(in the rows, 128 means zero)
Each row of numbers stands for one thing and depends on some of the facts below. Use the named rows to name the rest.

Known rows:
redrir: [119 159 123 142 146 156 136 126 109 112 131 145 109 115 122 118  97 118
 133 119 135 111 131 114 146 124 135 130 132 138 122 128 132 124 113 125
 130]
podrizel: [108 141 129 132 123 119 127 113 128 125 131 148 121 136 145 108 122 127
 138 121 131 149 130 147 136 124 131 133 129 141 141 126 139 126 109 115
 128]
rigin: [142 117 121 123 135 133 117 132 133 108 126 120 137 121 116 100 122 129
 121 143 131 109 114 115 118 132 120 130 135 104 136 105 123 134 123 140
 124]
rasen: [133 101 147 116 201 155 130 139 153 152 144 131 130 140 149 131 232 130
 120 146 162  64 114  55 121 106 133 119 128 199 141 108  90 108  75  98
 110]
meflim: [105 136 131 136 120 115 127 119 129 126 126 142 109 134 144 128 125 132
 133 112 132 143 136 155 123 126 131 130 122 150 136 145 135 125 140 122
 135]
skapla: [131 131 118 132 125 136 126 125 138 111 132 144 116 120 126  98  99 120
 128 136 120 153 122 124 116 122 143 132 128 141 120 117 116 135 117 120
 136]
flistogrik: [123 118 146 135 117 127 135 114 151 115 116 137 155 153  67 128 174 138
 125  82 108 150  97 114 137 130  96 117 107 125 139 156 152 113 140 167
 116]
flaske: [116 135 128 143 124 126 131 128 119 130 127 141 101 126 141 136 121 129
 126 121 125 148 143 138 130 128 135 129 120 143 123 146 132 128 138 126
 136]
kufloles: [139 129 117  65  81  99 156 148 118  99 104  84 100 117 133 157 145 126
 126 163 104  45 111 132 119 126 154 140 157  98 132  82 132 106  59 116
 150]
bifik: [133 133 123 140 125 123 125 126 131 120 134 152 119 128 138 109 114 121
 124 140 120 155 134 133 120 122 133 134 126 133 120 130 130 134 106 115
 136]
kliskon: [143 146 121 116 133 140 127 121 136 111 131 152 136 121 130 109  95 124
 122 142 131 147 124 130 103 123 141 130 127 135 114 128 126 123 137 116
 122]
bruda: [113 140 128 132 125 135 124 127 121 141 132 156 107 135 150 128 129 119
 129 144 124 159 138 117 147 120 134 131 124 133 128 129 128 120 126 132
 117]
floda: [123 120 134 119 113 124 125 139 124 153 123 110 136 136 124 169 154 127
 129 133 123 119 132 119 147 131 117 124 125 106 128 133 124 121 159 150
 119]
fodrul: [142 114 128 132 117 113 126 136 135 130 126 113 141 129 117 146 136 129
 123 129 121 120 130 136 114 130 120 128 125 116 120 137 125 135 134 129
 139]
balir: [131 130 118 135 138 138 116 127 130  98 128 150 106 118 134  83 102 126
 119 145 132 139 123 123 111 126 133 134 129 125 133 114 124 132 126 134
 128]
dotir: [140 113 127 135 116 112 127 137 137 130 127 115 136 129 117 144 135 128
 124 128 118 125 130 136 114 127 123 128 125 124 118 138 122 138 130 126
 143]
flotek: [137 132 128 130 123 135 114 127 124 136 144  82 181 117 116 119 135 121
 136 118 142 131 135 124 176 157 135 132 134  97 126 101 105 143 163 132
 116]

There are 3 kinds of fact about the things: δ, ψ, ρ.
δ(baflo, bruda); δ(balir, solun); δ(barezem, podrizel); δ(bifik, dalu); δ(biflir, solun); δ(binu, meklon); δ(bome, trugros); δ(bragrubi, kopla)
δ(bruda, nedridil); δ(bupe, soro); δ(buvatras, bruda); δ(dadim, flukim); δ(dagen, dalu); δ(dedek, skular); δ(difur, risker); δ(diten, stuzol)
δ(ditran, raskol); δ(dogrik, tremos); δ(dotir, risker); δ(dozedi, solun); δ(dralan, nedridil); δ(drasta, flaplo); δ(dreflum, solun); δ(drelar, kegros)
δ(drirur, podrizel); δ(druru, kopla); δ(fastave, solun); δ(fepibuk, meklon); δ(fimas, flaplo); δ(flaplo, dalu); δ(flaske, meklon); δ(flegen, nimen)
δ(flesel, kopla); δ(flezupe, podrizel); δ(flike, solun); δ(flistogrik, nimen); δ(floda, bruda); δ(flodris, kopla); δ(flotek, doskam); δ(flukim, raskol)
δ(flukotror, meklon); δ(fluskedal, flukim); δ(flustok, doskam); δ(fodrul, flaplo); δ(foflotror, kopla); δ(fugrel, bifik); δ(gabafol, nimen); δ(gatres, soro)
δ(gilor, solun); δ(goskon, soro); δ(gradrur, kopla); δ(gratabis, skular); δ(gregiskul, kopla); δ(greska, solun); δ(griplor, tesik); δ(grizik, trugros)
δ(grotem, podrizel); δ(gugros, soro); δ(kastak, kotri); δ(katu, bregrik); δ(kefabra, tesik); δ(kegros, nedridil); δ(kezestu, skular); δ(kinik, tesik)
δ(kitru, skular); δ(klenem, risker); δ(kleplil, risker); δ(kleskegu, solun); δ(klinastem, trugros); δ(kliskon, kopla); δ(kloskor, kotri); δ(klufen, nedridil)
δ(kopla, dalu); δ(kotri, nedridil); δ(kufloles, bifik); δ(kugroler, tesik); δ(kugur, kotri); δ(ladon, flukim); δ(lamu, kopla); δ(laso, nimen)
δ(lefom, meklon); δ(limaklu, kopla); δ(lotruplik, tremos); δ(luflo, kopla); δ(lugrel, raskol); δ(lugrum, kotri); δ(mada, skular); δ(mamur, nimen)
δ(matuklak, bifik); δ(meflim, flukim); δ(megum, dalu); δ(memaki, risker); δ(miba, nedridil); δ(muskol, kotri); δ(nagu, podrizel); δ(nerol, kopla)
δ(nezasum, trugros); δ(nikel, tremos); δ(nimen, raskol); δ(nimil, raskol); δ(noflinon, bruda); δ(nusu, bifik); δ(pamun, solun); δ(pela, kotri)
δ(plame, tremos); δ(plefal, raskol); δ(pliru, bifik); δ(plisi, kotri); δ(podrizel, raskol); δ(pofli, podrizel); δ(poplus, tesik); δ(potas, stuzol)
δ(rabu, bifik); δ(rasen, kotri); δ(redrir, stuzol); δ(ridin, solun); δ(rigin, solun); δ(risker, dalu); δ(rugra, stuzol); δ(sabru, katu)
δ(sadron, kopla); δ(saflufus, trugros); δ(segrok, soro); δ(separ, podrizel); δ(sidrom, nimen); δ(sigol, bruda); δ(skapla, risker); δ(skatridar, doskam)
δ(skozadim, dalu); δ(skular, raskol); δ(solun, dalu); δ(soro, tremos); δ(stamiflil, kotri); δ(stefogru, kopla); δ(stesi, flaplo); δ(stilol, doskam)
δ(stubru, nedridil); δ(stuzol, tesik); δ(sugruk, tesik); δ(sunen, trugros); δ(sunotul, stuzol); δ(sutri, soro); δ(tafom, flukim); δ(tisko, trugros)
δ(tragenos, raskol); δ(tramin, skular); δ(tranu, soro); δ(tredrel, flaplo); δ(trevum, doskam); δ(trezeskir, flaplo); δ(tridar, trugros); δ(troflem, solun)
δ(trogrir, dalu); δ(trugros, dalu); δ(truva, doskam); δ(tumul, risker); δ(vanul, doskam); δ(veden, meklon); δ(veses, dalu); δ(vivik, nimen)
δ(vostin, risker); δ(vustek, meklon); δ(zabo, podrizel); δ(zapar, solun); δ(ziflem, kotri); δ(ziflil, risker); δ(zinisol, stuzol); δ(zinok, podrizel)
δ(zunak, stuzol); δ(zusker, podrizel); ψ(baflo, 335); ψ(balir, 828); ψ(barezem, 335); ψ(biflir, 828); ψ(binu, 335); ψ(bome, 335)
ψ(bragrubi, 335); ψ(bupe, 335); ψ(buvatras, 335); ψ(dadim, 335); ψ(dagen, 335); ψ(dedek, 828); ψ(difur, 335); ψ(diten, 828)
ψ(ditran, 335); ψ(dogrik, 828); ψ(dotir, 335); ψ(dozedi, 828); ψ(dralan, 828); ψ(drasta, 828); ψ(dreflum, 335); ψ(drelar, 335)
ψ(drirur, 828); ψ(druru, 335); ψ(fastave, 335); ψ(fepibuk, 335); ψ(fimas, 335); ψ(flaske, 335); ψ(flegen, 335); ψ(flesel, 335)
ψ(flezupe, 335); ψ(flike, 828); ψ(flistogrik, 335); ψ(floda, 335); ψ(flodris, 335); ψ(flotek, 828); ψ(flukotror, 828); ψ(fluskedal, 828)
ψ(flustok, 828); ψ(fodrul, 335); ψ(foflotror, 828); ψ(fugrel, 828); ψ(gabafol, 828); ψ(gatres, 828); ψ(gilor, 335); ψ(goskon, 335)
ψ(gradrur, 828); ψ(gratabis, 828); ψ(gregiskul, 335); ψ(greska, 828); ψ(griplor, 335); ψ(grizik, 335); ψ(grotem, 335); ψ(gugros, 335)
ψ(kastak, 335); ψ(kefabra, 335); ψ(kezestu, 335); ψ(kinik, 828); ψ(kitru, 335); ψ(klenem, 335); ψ(kleplil, 828); ψ(kleskegu, 335)
ψ(klinastem, 335); ψ(kliskon, 828); ψ(kloskor, 828); ψ(klufen, 335); ψ(kufloles, 828); ψ(kugroler, 335); ψ(kugur, 335); ψ(ladon, 828)
ψ(lamu, 335); ψ(laso, 335); ψ(lefom, 335); ψ(limaklu, 828); ψ(lotruplik, 828); ψ(luflo, 828); ψ(lugrel, 335); ψ(lugrum, 335)
ψ(mada, 335); ψ(mamur, 335); ψ(matuklak, 828); ψ(meflim, 335); ψ(megum, 335); ψ(memaki, 335); ψ(miba, 828); ψ(muskol, 335)
ψ(nagu, 335); ψ(nerol, 828); ψ(nezasum, 828); ψ(nikel, 335); ψ(nimil, 335); ψ(noflinon, 828); ψ(nusu, 828); ψ(pamun, 335)
ψ(pela, 335); ψ(plame, 828); ψ(plefal, 828); ψ(pliru, 335); ψ(plisi, 828); ψ(pofli, 335); ψ(poplus, 335); ψ(potas, 335)
ψ(rabu, 828); ψ(rasen, 828); ψ(redrir, 828); ψ(ridin, 335); ψ(rigin, 828); ψ(rugra, 828); ψ(sabru, 828); ψ(sadron, 828)
ψ(saflufus, 828); ψ(segrok, 335); ψ(separ, 828); ψ(sidrom, 335); ψ(sigol, 828); ψ(skapla, 828); ψ(skatridar, 335); ψ(skozadim, 828)
ψ(stamiflil, 828); ψ(stefogru, 335); ψ(stesi, 828); ψ(stilol, 335); ψ(stubru, 335); ψ(sugruk, 335); ψ(sunen, 335); ψ(sunotul, 828)
ψ(sutri, 828); ψ(tafom, 335); ψ(tisko, 335); ψ(tragenos, 828); ψ(tramin, 335); ψ(tranu, 335); ψ(tredrel, 335); ψ(trevum, 335)
ψ(trezeskir, 335); ψ(tridar, 828); ψ(troflem, 828); ψ(trogrir, 828); ψ(truva, 335); ψ(tumul, 828); ψ(vanul, 828); ψ(veden, 335)
ψ(veses, 828); ψ(vivik, 335); ψ(vostin, 828); ψ(vustek, 335); ψ(zabo, 828); ψ(zapar, 828); ψ(ziflem, 828); ψ(ziflil, 828)
ψ(zinisol, 828); ψ(zinok, 335); ψ(zunak, 335); ψ(zusker, 828); ρ(baflo, buvatras); ρ(baflo, floda); ρ(biflir, dozedi); ρ(bome, tridar)
ρ(bupe, segrok); ρ(bupe, gugros); ρ(buvatras, noflinon); ρ(dadim, fluskedal); ρ(dagen, veses); ρ(dagen, skozadim); ρ(dedek, gratabis); ρ(diten, rugra)
ρ(diten, potas); ρ(diten, zinisol); ρ(ditran, nimil); ρ(ditran, tragenos); ρ(ditran, lugrel); ρ(dotir, memaki); ρ(dotir, kleplil); ρ(dotir, tumul)
ρ(dozedi, zapar); ρ(dralan, stubru); ρ(drasta, stesi); ρ(druru, nerol); ρ(fepibuk, binu); ρ(fepibuk, flukotror); ρ(fimas, fodrul); ρ(flegen, mamur)
ρ(flesel, druru); ρ(flezupe, barezem); ρ(flezupe, pofli); ρ(flistogrik, gabafol); ρ(flistogrik, sidrom); ρ(floda, buvatras); ρ(flodris, flesel); ρ(flodris, limaklu)
ρ(flotek, skatridar); ρ(flotek, stilol); ρ(flukotror, lefom); ρ(flukotror, flaske); ρ(fodrul, tredrel); ρ(fodrul, trezeskir); ρ(foflotror, luflo); ρ(gabafol, vivik)
ρ(goskon, segrok); ρ(goskon, sutri); ρ(gratabis, tramin); ρ(greska, pamun); ρ(greska, fastave); ρ(grizik, klinastem); ρ(grizik, tisko); ρ(gugros, segrok)
ρ(gugros, sutri); ρ(kastak, rasen); ρ(kastak, pela); ρ(kefabra, griplor); ρ(kefabra, kugroler); ρ(kinik, kugroler); ρ(kleplil, klenem); ρ(kleplil, skapla)
ρ(kloskor, plisi); ρ(kloskor, stamiflil); ρ(kufloles, rabu); ρ(kufloles, matuklak); ρ(ladon, fluskedal); ρ(lamu, foflotror); ρ(lamu, stefogru); ρ(lefom, fepibuk)
ρ(lefom, flukotror); ρ(limaklu, gradrur); ρ(limaklu, bragrubi); ρ(limaklu, nerol); ρ(lugrel, tragenos); ρ(lugrum, kugur); ρ(mada, kezestu); ρ(mada, gratabis)
ρ(mada, tramin); ρ(mamur, sidrom); ρ(matuklak, nusu); ρ(matuklak, kufloles); ρ(megum, dagen); ρ(miba, stubru); ρ(muskol, kloskor); ρ(nagu, drirur)
ρ(nagu, separ); ρ(nezasum, tridar); ρ(nezasum, klinastem); ρ(nezasum, sunen); ρ(nikel, plame); ρ(nimil, ditran); ρ(noflinon, baflo); ρ(nusu, fugrel)
ρ(nusu, pliru); ρ(pela, lugrum); ρ(pela, plisi); ρ(pliru, rabu); ρ(plisi, rasen); ρ(plisi, kugur); ρ(pofli, grotem); ρ(poplus, kefabra)
ρ(rabu, pliru); ρ(rabu, kufloles); ρ(rasen, plisi); ρ(ridin, dreflum); ρ(rigin, ridin); ρ(rugra, zunak); ρ(saflufus, tridar); ρ(saflufus, tisko)
ρ(sidrom, laso); ρ(sidrom, gabafol); ρ(sigol, floda); ρ(skatridar, trevum); ρ(skozadim, veses); ρ(stamiflil, kloskor); ρ(stamiflil, pela); ρ(stamiflil, plisi)
ρ(stamiflil, muskol); ρ(stefogru, limaklu); ρ(stilol, trevum); ρ(stubru, miba); ρ(stubru, dralan); ρ(sugruk, kefabra); ρ(sugruk, griplor); ρ(sugruk, kugroler)
ρ(sunen, bome); ρ(sunen, klinastem); ρ(sunotul, redrir); ρ(sunotul, rugra); ρ(tafom, ladon); ρ(tisko, nezasum); ρ(tragenos, ditran); ρ(tranu, sutri)
ρ(trevum, truva); ρ(trezeskir, tredrel); ρ(trezeskir, stesi); ρ(truva, skatridar); ρ(tumul, klenem); ρ(tumul, skapla); ρ(vanul, skatridar); ρ(veden, flaske)
ρ(veses, megum); ρ(vivik, sidrom); ρ(vostin, ziflil); ρ(vustek, flukotror); ρ(zabo, barezem); ρ(ziflem, rasen); ρ(ziflem, pela); ρ(zinisol, rugra)
ρ(zinok, pofli)

Which thing is each row?
No name comes twice in this set of rows, the named rows included.
[131 130 121 144 132 124 116 127 125 109 131 156 108 127 144  95 116 126
 117 146 127 146 133 132 118 125 126 136 126 119 131 126 134 134 111 127
 131] : solun
[109 131 134 135 136 134 122 134 128 145 129 156  93 136 157 148 150 125
 123 140 134 146 143 116 129 117 135 127 114 156 126 145 118 114 150 131
 123] : kugur
[129  98 150 129 183 135 128 144 147 161 138 130 121 145 155 164 236 135
 116 140 156  72 131  79 116 110 124 120 120 190 135 136 100 110  98 104
 121] : pela
[121 114 140 127 147 132 125 140 134 155 130 130 120 140 144 162 187 129
 123 138 139 107 134 102 130 119 124 123 121 150 130 138 113 114 135 128
 119] : lugrum
[131 138 127 126 138 147 135 129 117 124 129 114 139 121 108 129 120 123
 134 121 132  96 120 110 149 130 125 126 138 117 127 114 128 127 115 133
 123] : kinik
[126 117 147 135 117 129 136 113 154 112 115 139 158 155  57 127 178 138
 123  78 104 153  92 109 139 131  92 115 104 124 139 158 154 111 142 172
 114] : mamur
[117  95 110 109 164 150 131 122 119 193 121 115 145 131 130 123   4 133
 173 140 141  90 107 143  87  91  87 106 165 119 151 111 141 163 116 130
 118] : tragenos
[143 145 125 126 128 125 127 122 132 121 133 158 136 129 139 120 108 124
 120 144 126 153 135 139 109 122 133 133 125 129 113 138 135 125 121 110
 125] : kopla
[127 122 132 133 123 122 132 133 121 140 125 113 129 129 124 151 141 131
 128 119 125 121 135 131 136 133 123 125 126 124 125 138 131 129 134 133
 133] : veden
[128 113 139 113 168 152 127 136 142 148 136 128 131 136 138 132 190 126
 127 145 147  91 116  74 134 115 131 122 130 161 138 107 102 112 106 121
 108] : ziflem
[126 124 139 119 125 144 135 110 151 108 120 133 162 145  66 100 154 132
 132  93 113 144  84  99 145 130 107 118 120 123 144 124 143 114 125 162
 107] : gabafol
[124 135 128 136 135 133 136 121 112 133 133 146 107 125 149 110 120 130
 123 130 124 167 139 127 143 133 138 129 127 134 127 127 142 131 106 121
 123] : tremos
[124 108 144 127 159 133 126 142 139 158 133 129 123 142 147 163 206 131
 120 138 145  94 132  93 126 115 123 121 121 163 132 136 108 112 122 121
 119] : kastak
[116 100 121 124 144 125 130 127 120 182 120 115 136 137 135 152  58 137
 157 127 137  99 125 157  94 104  92 112 147 124 143 138 143 152 133 128
 130] : lugrel

Now the same things, written a new way:
Known rows:
flesel: [169  83 153 110 159 126 176 116  68 135 159  87 141 115 144 194  99 102
 161 180 113  83  64 186 185 154 165]
memaki: [141  96 146 116 123 151 161 112 103 104 172  97 171 114 149 203 104 127
 107 176 171  93  96 163 151 135 153]
lotruplik: [124  89 160 111 136 154 174 134 114 138 167  89 132 135 125 169 106 121
 117 160 188 148  98 137 167 165 157]
pofli: [134  85 150 121 122  99 145 132 114 124 163  76 159 124 164 153  97 134
 126 178 156 125  98 148 146 144 131]
flukim: [137  94 155 115 131 135 150 126 120 132 164  85 142 131 149 133  95 131
 135 175 165 121 110 137 156 135 148]
grotem: [127  88 150 117 122  98 146 132 114 119 165  77 161 124 167 157  94 137
 125 177 155 123 100 154 145 145 129]
goskon: [161  52 149 138 131 145 174 135 119 143 152  95 150 133 128 153 144 112
 121 186 178 132  81 119 149 190 156]
klinastem: [103 154  82  99 104  94 171 119 118 110 194  78 151 124 137 211 112 139
 125 163 166  75  74 162 169 122 163]
sunen: [146 134  82 124 111 108 160 112 118 132 179  71 143 124 123 186 131 119
 139 169 170  86  57 122 173 120 177]
megum: [156  84 142 129 132 145 157 122 101 118 167  92 161 116 144 189 112 122
 117 177 169 102  89 148 154 140 159]
drirur: [117 105 163 104 129 118 151 133 116 128 171  72 135 126 148 156  74 133
 124 162 176 151 107 148 163 138 133]
tremos: [129  87 153 113 135 157 173 132 120 134 166 102 142 138 135 150 116 129
 125 173 174 116 107 141 157 160 161]
baflo: [141  76 157 151 146 120 156 130 104 141 164  92 153 141 153 162 126 125
  92 172 157 107  79 130 154 130 163]
dralan: [124  97 168 129 149 142 163 131 107 143 172  87 131 140 136 168 100 125
  97 156 177 135  92 132 170 127 163]
zinisol: [136  80 159 100 142 155 162 155 111 159 149  88 139 131 132 207 100 150
 121 157 174 152 120 126 155 117 162]
flustok: [127  96 162 110 134 161 164 122 112 141 162  85 140 134 132 174 100 124
 117 157 181 142  98 132 167 138 161]
gradrur: [145 107 168  87 165 142 189 116  67 136 167  84 116 118 132 201  70 104
 159 163 126 106  74 198 202 149 162]

Which thing is each row?
No name comes twice in this set of rows, the named rows included.
[111  84 149  98 127 122 168 148 110 125 160  98 172 130 160 213 105 158
 107 169 154 112 117 166 139 133 144] : kugroler
[128  95 162 112 136 156 163 126 111 140 164  85 137 133 132 174  99 124
 117 157 181 142  99 133 167 138 160] : sabru
[151  84 167 122 135 165 160 119 116 150 154  84 136 132 124 167 106 117
 115 167 186 148  93 112 164 134 162] : vanul
[161  61 148 127 135 140 154 140 110 152 143  90 161 130 144 184 126 134
 123 177 159 125  97 118 144 131 162] : poplus
[ 94 171  95  88 112 114 176 118 120 118 199  73 125 126 118 209  93 136
 123 149 187 103  82 154 186 115 165] : tridar
[130  94 170 109 132 154 176 122 121 136 158  94 148 131 129 185  93 133
  98 173 185 147 106 130 161 130 146] : flukotror
[178  53 148 136 137 145 150 138 111 160 137  88 158 129 139 175 133 128
 128 181 162 129  91 103 144 129 167] : sugruk
[153  92 155  97 158 121 184 117  65 128 161  90 143 117 152 202  90 108
 161 177 104  77  66 206 186 156 159] : bragrubi
[126  84 155 113 124 129 171 125 117 121 156 100 175 130 153 191 110 140
  99 181 163 113 102 149 146 140 143] : binu
[161  72 149 135 126 109 137 126 115 136 154  73 154 124 156 137 108 121
 136 183 158 133  87 123 148 143 141] : zinok
[118  92 150 111 120  95 148 134 114 115 168  78 163 124 170 163  90 141
 122 175 155 121 105 162 145 145 126] : barezem

The same things again, as new rows of numbers:
Named rows:
lotruplik: [116  84 125 135 132 104 124 142 122 165 128 120 120 110 143 128 130 130
 120 157 125 113 147 135 123 128 110  74]
plame: [120  68 135 128 133 113 113 149 124 149 121 116 124  97 135 134 134 112
 116 169 128 119 155 134 113 129 111  80]
nikel: [108 123  95 157 133  96 158 126 124 118 143 102 119 128 140 123 155 129
 125 118 129 112 123 127 141 107 115 124]
segrok: [108  55  98 150 132  98 130 146 122  87 132  76 128  92 113 146 175  71
 108 169 146 123 147 134 108 120 111 132]
tisko: [134 170 132 124 139 122 159  73 134  83 108 222  63 153  82 129 142  86
 156 134 164  94 161  46  75 107 127 155]
nezasum: [134 169 140 116 142 109 150  71 127 171 112 251  54 161 108 116 111 130
 160 138 150  72 164  58  84 123 122  90]
saflufus: [132 177 134 120 141 104 154  68 125 180 116 251  53 166 114 113 110 142
 161 131 145  68 158  59  93 121 124  89]
vivik: [158  63 171 171  94  98 119 103 156  65 175 139 123  51 153 101 191 167
 128  78 116 151 149 158 141 151 177 154]
dralan: [142 100 138 124 123 136 127 142 135 146 100 138 131 136 128 113 120 145
 117 137  85 119 141 140 121 120 103  90]
druru: [100 135 102 149 107 207 129  97 111 158 152 156 108 153 135 201 110 103
  79  84 147 206 116 124 159  95 147 142]
kufloles: [128 102 143  91 143 126 102 137 106 176 132 147 114 143 124 131 107 134
 133 150 128 132 122 136 123 131 144 129]
zunak: [102 157 133 110 168 173 123 120 136  98 109  39 150  99 123 131 148  74
 153 133 105  82 106 104 138  98 114 153]
fluskedal: [153 114 149 125 137 136  84 150 149 126 110 132 140  51 118 134 132 137
 101 151 138 123 148 142 112 163 130 101]
memaki: [127 110 131 101 140 136 115 138 113  93 132 122 120 141 102 139 137  97
 131 141 143 153 118 123 120 112 151 191]
rigin: [144 114 135  98 145 118 131 131 100 201 158 157 124 166 127 123 104 141
 129 145 128 105 115 122 144 135 157 116]
trevum: [115 138 134 138 145 128 139 158 133  76 115 105 123 121 141 114 147 123
 126 128 129 134 131 118 134  92 118 152]
lugrel: [138 151 116 149 137 125 129 133 146  87 127 114 133  90 123 125 153 137
 114 112 136 121 124 129 135 130 131 147]

Rows to name:
No name comes twice in this set of rows, the named rows included.
[113  28 121 131 132  99 104 155 117 149 126  97 126  86 125 145 148  89
 107 193 134 114 162 145 100 139 106  76] : sutri
[117 154 105 120 143 110 146 118 105 139 151 134 109 171 129 119 128 148
 140 103 134 129  94 126 152 107 150 177] : dotir
[102 148 147  99 169 164 108 123 129 175 108  63 144 102 143 123 118 109
 154 144  91  64 112 115 141 115 110  91] : zinisol
[154  87 156 181  95  86 134  91 152  91 185 145 118  67 167  91 186 194
 134  59 109 137 137 160 159 147 178 146] : flistogrik
[125 118 124 106 140 131 121 132 111 102 135 124 118 145 107 135 137 106
 133 131 140 145 113 124 126 112 149 188] : pliru
[152 138 134 136 135 124  98 135 148 152 122 140 136  64 128 128 126 163
 104 129 134 110 135 144 128 167 132  91] : zusker
[141 147 144 114 138 133 145  84 136  61 100 216  68 138  70 138 147  61
 150 152 170 105 172  46  60 108 127 163] : klinastem
[132 188 122 132 140 112 170  65 132 102 116 226  59 165  93 120 139 105
 160 120 160  85 151  47  89 104 127 148] : sunen
[155  81 158 176  97  91 129  98 153  82 180 143 120  62 160  96 186 183
 131  66 113 140 139 159 153 148 176 149] : flegen
[ 97 170 134 109 170 152 124 111 125 199 119  70 139 118 157 114 113 137
 160 124  85  52 101 117 157 113 109  85] : sunotul
[133 177 125 127 139 118 164  70 132  93 113 224  62 158  88 124 140  96
 157 127 162  89 155  47  83 105 129 152] : bome
[107  94 133 126 107 218  93 113 109 206 139 174 109 135 139 209  86 103
  73 121 142 207 138 133 141 115 141  90] : gradrur

